Below is a small trained network, with its code and all its weights. Each question gives an input and a class and asks what happens when units are switched off, that is, made to give their printed mean instead of their output.

import numpy as np


def w(rows, s, z=0):
    codes = np.array(rows[::2]) - 128.0
    scale = np.full(codes.shape[1], s)
    scale[-1] = z or s
    return codes * scale


def norm(h):
    return h / np.sqrt((h * h).mean(-1, keepdims=True) + 1e-5)


def f(y):
    return np.maximum(y, 0)


def log_softmax(a):
    a = a - a.max(-1, keepdims=True)
    return a - np.log(np.exp(a).sum(-1, keepdims=True))


def net(x, mask):
    res = np.array(x, float).reshape(1, 6) / 4 @ E
    u = 0
    for l in range(2):
        y = f(norm(res) @ A[l][:, :-1].T + A[l][:, -1])
        res = res + np.where(mask[u : u + 5], y, B[l][:, -1]) @ B[l][:, :-1]
        u += 5
    return log_softmax(norm(res)[-1] @ U[:, :-1].T + U[:, -1])


A, B = {}, {}
E = w([
[150,48,100,72],'x0',
[129,127,127,129],'x1',
[36,95,251,110],'x2',
[127,126,128,130],'x3',
[130,130,130,126],'x4',
[229,57,170,190],'x5',
],0.0028)
A[0] = w([
[117,56,85,71,251],'L0N0',
[121,174,43,136,37],'L0N1',
[13,155,121,54,84],'L0N2',
[127,164,48,81,2],'L0N3',
[80,199,2,58,187],'L0N4',
],0.0051,0.00087)
B[0] = w([
[129,92,121,46,193],'L0N0',
[138,110,180,147,188],'L0N1',
[166,210,72,66,226],'L0N2',
[130,52,166,197,182],'L0N3',
[115,46,254,170,253],'L0N4',
],0.0054,0.0036)
A[1] = w([
[199,135,59,208,50],'L1N0',
[213,247,120,186,28],'L1N1',
[105,203,207,156,254],'L1N2',
[154,26,146,148,71],'L1N3',
[125,143,190,254,65],'L1N4',
],0.0066,0.00093)
B[1] = w([
[86,166,91,3,186],'L1N0',
[18,92,171,40,188],'L1N1',
[172,141,25,238,239],'L1N2',
[49,145,61,200,253],'L1N3',
[222,156,215,47,247],'L1N4',
],0.0049,0.0044)
U = w([
[202,152,186,184,170],'0',
[113,136,147,31,187],'1',
[71,20,146,157,148],'2',
[171,76,5,131,1],'3',
[70,208,79,171,64],'4',
],0.015,0.0028)

Each question gives the input, the list of numbers given to net, and the class t.
The units are the neurons (one row each of A and B). Each row of codes is followed by its name. A weight is (code - 128) times the scale printed after its matrix; where a second scale follows, it is the last column's (A, B and U).
mask holds one flag per neuron, layer by layer. A switched-off neuron (its flag False) gives its mean, the last column of its row in B, instead of its output. The means were averaged over made-up inputs and are rounded, as every weight is.
A unit's drop is (log p(t) with every unit on - log p(t) with that unit switched off) / (log p(t) with every unit on - log p(t) with every unit switched off).
The circuit of an input: a set's keep is (log p(t) with only the set's units on - log p(t) with every unit switched off) / (log p(t) with every unit on - log p(t) with every unit switched off). Starting from all 10 units, units are removed one at a time, each time the one whose removal leaves the highest keep (on an exact tie, the one counted first), for as long as the keep stays at least 0.8.
circuit, biggest first: the units of the circuit, biggest drop first
k most important neurons: the k neurons with the biggest drops, biggest first
top k neurons in layer l: the k neurons of layer l with the biggest drops, biggest first
input [-8,2,8,-3,-8,-1], class 4: circuit, biggest first	L0N4; L1N2
input [3,-3,0,-3,5,-6], class 2: circuit, biggest first	L0N4
input [0,-3,8,-5,-7,-8], class 4: circuit, biggest first	L1N4; L1N2; L0N2
input [0,-4,2,0,6,-7], class 4: 3 most important neurons	L0N2; L1N4; L1N2
input [-1,4,1,3,1,0], class 4: top 3 neurons in layer 1	L1N4; L1N2; L1N0
input [5,3,7,2,-5,0], class 1: 4 most important neurons	L0N4; L0N2; L0N3; L1N2
input [-1,3,8,-6,-6,-1], class 4: 3 most important neurons	L0N4; L1N4; L1N2
input [-2,7,-1,6,-5,8], class 1: top 3 neurons in layer 1	L1N0; L1N2; L1N1
input [-7,8,-1,7,5,1], class 1: 2 most important neurons	L0N4; L1N1
input [0,-8,4,-2,6,-5], class 4: top 4 neurons in layer 1	L1N4; L1N2; L1N1; L1N0
input [3,-3,-8,-6,4,-1], class 2: 4 most important neurons	L0N4; L0N2; L1N2; L0N3
input [1,1,-6,0,-2,-1], class 2: top 2 neurons in layer 1	L1N3; L1N2
input [0,2,3,-8,3,-6], class 4: 2 most important neurons	L1N4; L0N2
input [4,-3,6,-1,-3,0], class 1: circuit, biggest first	L0N4; L0N2
input [-6,-7,-1,-3,-4,-7], class 0: 2 most important neurons	L0N4; L1N3
input [1,-7,0,-5,-1,-8], class 2: most important neuron	L0N4
input [-4,-5,-2,-2,-8,8], class 1: circuit, biggest first	L0N4; L1N0; L1N1
input [-7,5,0,4,1,-3], class 0: top 3 neurons in layer 1	L1N3; L1N4; L1N2
input [-6,-2,0,6,3,-7], class 0: 2 most important neurons	L0N4; L1N3
input [-6,1,-5,4,8,-2], class 0: circuit, biggest first	L0N4
input [-6,6,-1,-1,6,3], class 1: circuit, biggest first	L0N4; L1N1
input [2,-8,0,5,8,-7], class 2: 3 most important neurons	L0N4; L0N3; L1N4
input [-6,-4,-2,4,8,-1], class 0: top 2 neurons in layer 1	L1N4; L1N2
input [-5,4,-3,-2,3,1], class 1: 2 most important neurons	L1N1; L0N4
input [-6,0,4,-2,-5,-1], class 4: 3 most important neurons	L0N4; L1N2; L0N2
input [-8,-6,-5,7,2,-8], class 0: 2 most important neurons	L0N4; L1N4
input [-1,2,3,-7,-2,-3], class 4: circuit, biggest first	L1N2
input [3,-4,0,-7,0,-1], class 2: 2 most important neurons	L0N4; L1N4
